Below is a small trained network, with its code and all its weights. Each question gives an input and a class and asks what happens when units are switched off, that is, made to give their printed mean instead of their output.

import numpy as np


def w(rows, s, z=0):
    codes = np.array(rows[::2]) - 128.0
    scale = np.full(codes.shape[1], s)
    scale[-1] = z or s
    return codes * scale


def norm(h):
    return h / np.sqrt((h * h).mean(-1, keepdims=True) + 1e-5)


def f(y):
    return y / 2 * (1 + np.tanh(0.7978845608 * (y + 0.044715 * y**3)))


def log_softmax(a):
    a = a - a.max(-1, keepdims=True)
    return a - np.log(np.exp(a).sum(-1, keepdims=True))


def net(x, mask):
    res = np.array(x, float).reshape(1, 7) / 4 @ E
    u = 0
    for l in range(4):
        y = f(norm(res) @ A[l][:, :-1].T + A[l][:, -1])
        res = res + np.where(mask[u : u + 4], y, B[l][:, -1]) @ B[l][:, :-1]
        u += 4
    return log_softmax(norm(res)[-1] @ U[:, :-1].T + U[:, -1])


A, B = {}, {}
E = w([
[141,104,133,82,135,171,145,154,101,106,86,136],'x0',
[163,159,111,124,166,124,70,148,128,63,95,119],'x1',
[134,121,146,127,110,130,120,119,129,126,126,145],'x2',
[105,150,133,155,54,162,135,90,148,127,114,82],'x3',
[112,117,164,64,140,105,139,136,136,103,156,90],'x4',
[125,192,146,107,107,99,123,132,11,116,135,126],'x5',
[94,137,141,144,138,148,118,147,129,133,141,107],'x6',
],0.011)
A[0] = w([
[57,97,142,119,150,168,198,88,83,255,138,152,107],'L0N0',
[168,62,65,83,94,254,183,214,77,118,75,115,4],'L0N1',
[125,132,141,82,197,149,83,150,121,170,165,246,43],'L0N2',
[103,92,19,234,119,189,106,130,33,183,43,218,16],'L0N3',
],0.0056,0.0015)
B[0] = w([
[82,122,91,89,123,128,39,109,131,149,111,186,227],'L0N0',
[158,103,167,135,107,156,101,164,81,151,72,95,215],'L0N1',
[70,92,71,162,168,84,122,116,92,154,111,104,177],'L0N2',
[150,96,141,125,79,137,149,184,125,52,253,149,252],'L0N3',
],0.013,0.0041)
A[1] = w([
[189,157,73,168,104,64,72,104,162,210,250,43,193],'L1N0',
[104,142,208,3,154,114,135,119,139,129,119,108,244],'L1N1',
[76,162,109,151,23,155,162,113,136,119,41,69,134],'L1N2',
[74,191,202,128,142,198,59,91,73,100,100,170,247],'L1N3',
],0.0059,0.0016)
B[1] = w([
[191,77,214,79,91,148,108,213,67,182,99,129,252],'L1N0',
[135,162,116,126,64,182,135,225,185,148,244,210,233],'L1N1',
[60,148,111,170,164,65,177,176,167,130,101,162,212],'L1N2',
[110,155,111,132,197,140,100,94,148,218,126,116,217],'L1N3',
],0.011,0.0037)
A[2] = w([
[195,195,118,151,181,126,1,136,159,38,85,49,189],'L2N0',
[169,32,125,143,173,205,137,52,227,138,105,71,65],'L2N1',
[68,163,102,136,38,100,159,147,131,96,160,114,70],'L2N2',
[111,180,87,95,95,111,154,79,48,122,114,81,4],'L2N3',
],0.0063,0.0023)
B[2] = w([
[90,72,84,108,42,124,124,49,133,181,144,128,255],'L2N0',
[152,197,154,163,186,181,134,84,48,133,229,147,194],'L2N1',
[135,122,117,139,169,133,153,78,128,7,117,172,179],'L2N2',
[156,176,155,183,206,136,187,121,61,98,138,187,120],'L2N3',
],0.013,0.0037)
A[3] = w([
[107,220,212,230,22,156,148,98,150,77,49,111,6],'L3N0',
[120,127,132,117,253,94,107,135,13,213,120,187,103],'L3N1',
[158,156,168,123,145,171,123,76,21,164,83,113,18],'L3N2',
[162,180,142,172,197,171,133,106,140,149,230,199,218],'L3N3',
],0.0056,0.0017)
B[3] = w([
[65,120,153,96,123,68,174,131,177,47,60,75,174],'L3N0',
[137,59,167,159,152,142,179,64,179,115,81,124,255],'L3N1',
[155,198,176,109,133,139,129,119,83,187,171,109,145],'L3N2',
[173,253,141,67,188,79,111,106,131,87,66,128,254],'L3N3',
],0.012,0.0039)
U = w([
[133,145,116,123,99,120,128,214,157,10,240,112,131],'0',
[65,108,33,95,75,157,121,16,115,158,144,123,105],'1',
[152,218,190,178,212,161,175,58,74,92,139,91,37],'2',
[45,41,99,178,182,52,254,130,135,31,44,63,109],'3',
[138,125,144,112,114,145,131,133,125,107,96,91,252],'4',
[167,101,197,147,96,170,101,192,91,156,27,45,63],'5',
[124,133,126,135,120,147,113,118,123,109,93,112,159],'6',
],0.0082,0.0034)

Each question gives the input, the list of numbers given to net, and the class t.
The units are the neurons (one row each of A and B). Each row of codes is followed by its name. A weight is (code - 128) times the scale printed after its matrix; where a second scale follows, it is the last column's (A, B and U).
mask holds one flag per neuron, layer by layer. A switched-off neuron (its flag False) gives its mean, the last column of its row in B, instead of its output. The means were averaged over made-up inputs and are rounded, as every weight is.
A unit's drop is (log p(t) with every unit on - log p(t) with that unit switched off) / (log p(t) with every unit on - log p(t) with every unit switched off).
The circuit of an input: a set's keep is (log p(t) with only the set's units on - log p(t) with every unit switched off) / (log p(t) with every unit on - log p(t) with every unit switched off). Starting from the 12 units with the biggest drops (on a tie, the unit counted first), units are removed one at a time, each time the one whose removal leaves the highest keep (on an exact tie, the one counted first), for as long as the keep stays at least 0.8.
units of the circuit, in order: the units of the circuit, biggest drop first
most important unit: the unit with the biggest drop
top k neurons: the k neurons with the biggest drops, biggest first
drop when u is switched off: that unit's drop, to one decimal
input [6,-7,-2,3,-6,-8,-7], class 2: top 2 neurons	(L2N1 L1N1)
input [7,-4,2,-7,-4,1,-6], class 3: units of the circuit, in order	(L0N2)
input [-8,8,-2,-2,6,-4,-6], class 1: top 2 neurons	(L2N0 L0N3)
input [4,5,4,-7,-4,3,7], class 3: top 2 neurons	(L0N2 L3N1)
input [-3,1,5,-5,4,2,-4], class 3: top 2 neurons	(L0N2 L3N1)
input [1,-5,3,5,-8,-6,-5], class 0: units of the circuit, in order	(L0N3 L2N0)
input [2,-3,-8,-8,-6,-3,-4], class 3: top 3 neurons	(L0N2 L1N1 L3N1)
input [6,-4,-7,7,0,6,-1], class 3: top 3 neurons	(L1N2 L1N0 L2N1)
input [-8,8,-4,8,6,-6,-1], class 1: top 3 neurons	(L2N0 L0N3 L1N1)
input [5,8,3,6,-8,0,-8], class 0: top 2 neurons	(L0N3 L0N0)
input [7,7,-2,-3,-4,2,7], class 1: top 2 neurons	(L2N0 L1N0)
input [4,1,7,5,7,8,-6], class 2: top 2 neurons	(L1N3 L0N3)
input [-3,-1,-1,6,-2,4,1], class 3: top 2 neurons	(L1N2 L3N0)
input [0,-4,5,6,4,8,-7], class 2: most important unit	L2N3
input [-2,1,5,1,-7,-7,-6], class 0: top 3 neurons	(L0N3 L1N3 L3N1)
input [5,6,-4,-3,4,3,4], class 1: units of the circuit, in order	(L2N0 L1N0)
input [-8,5,-3,2,-3,-2,-8], class 5: top 2 neurons	(L1N0 L0N0)
input [6,1,-8,-2,6,8,-8], class 2: top 3 neurons	(L0N3 L1N0 L2N3)
input [-2,7,5,7,5,-8,-6], class 2: top 4 neurons	(L2N1 L3N3 L0N0 L0N3)
input [5,-4,-6,-6,-5,4,-4], class 3: units of the circuit, in order	(L3N1)
input [-3,-4,4,3,-2,7,-1], class 2: drop when L2N0 is switched off	0.1
input [6,8,8,4,1,6,7], class 1: drop when L1N0 is switched off	0.2
input [-5,3,-5,3,-7,-5,7], class 0: drop when L0N1 is switched off	0.3
input [-3,-4,-5,-2,-8,1,-8], class 0: drop when L0N3 is switched off	1.2
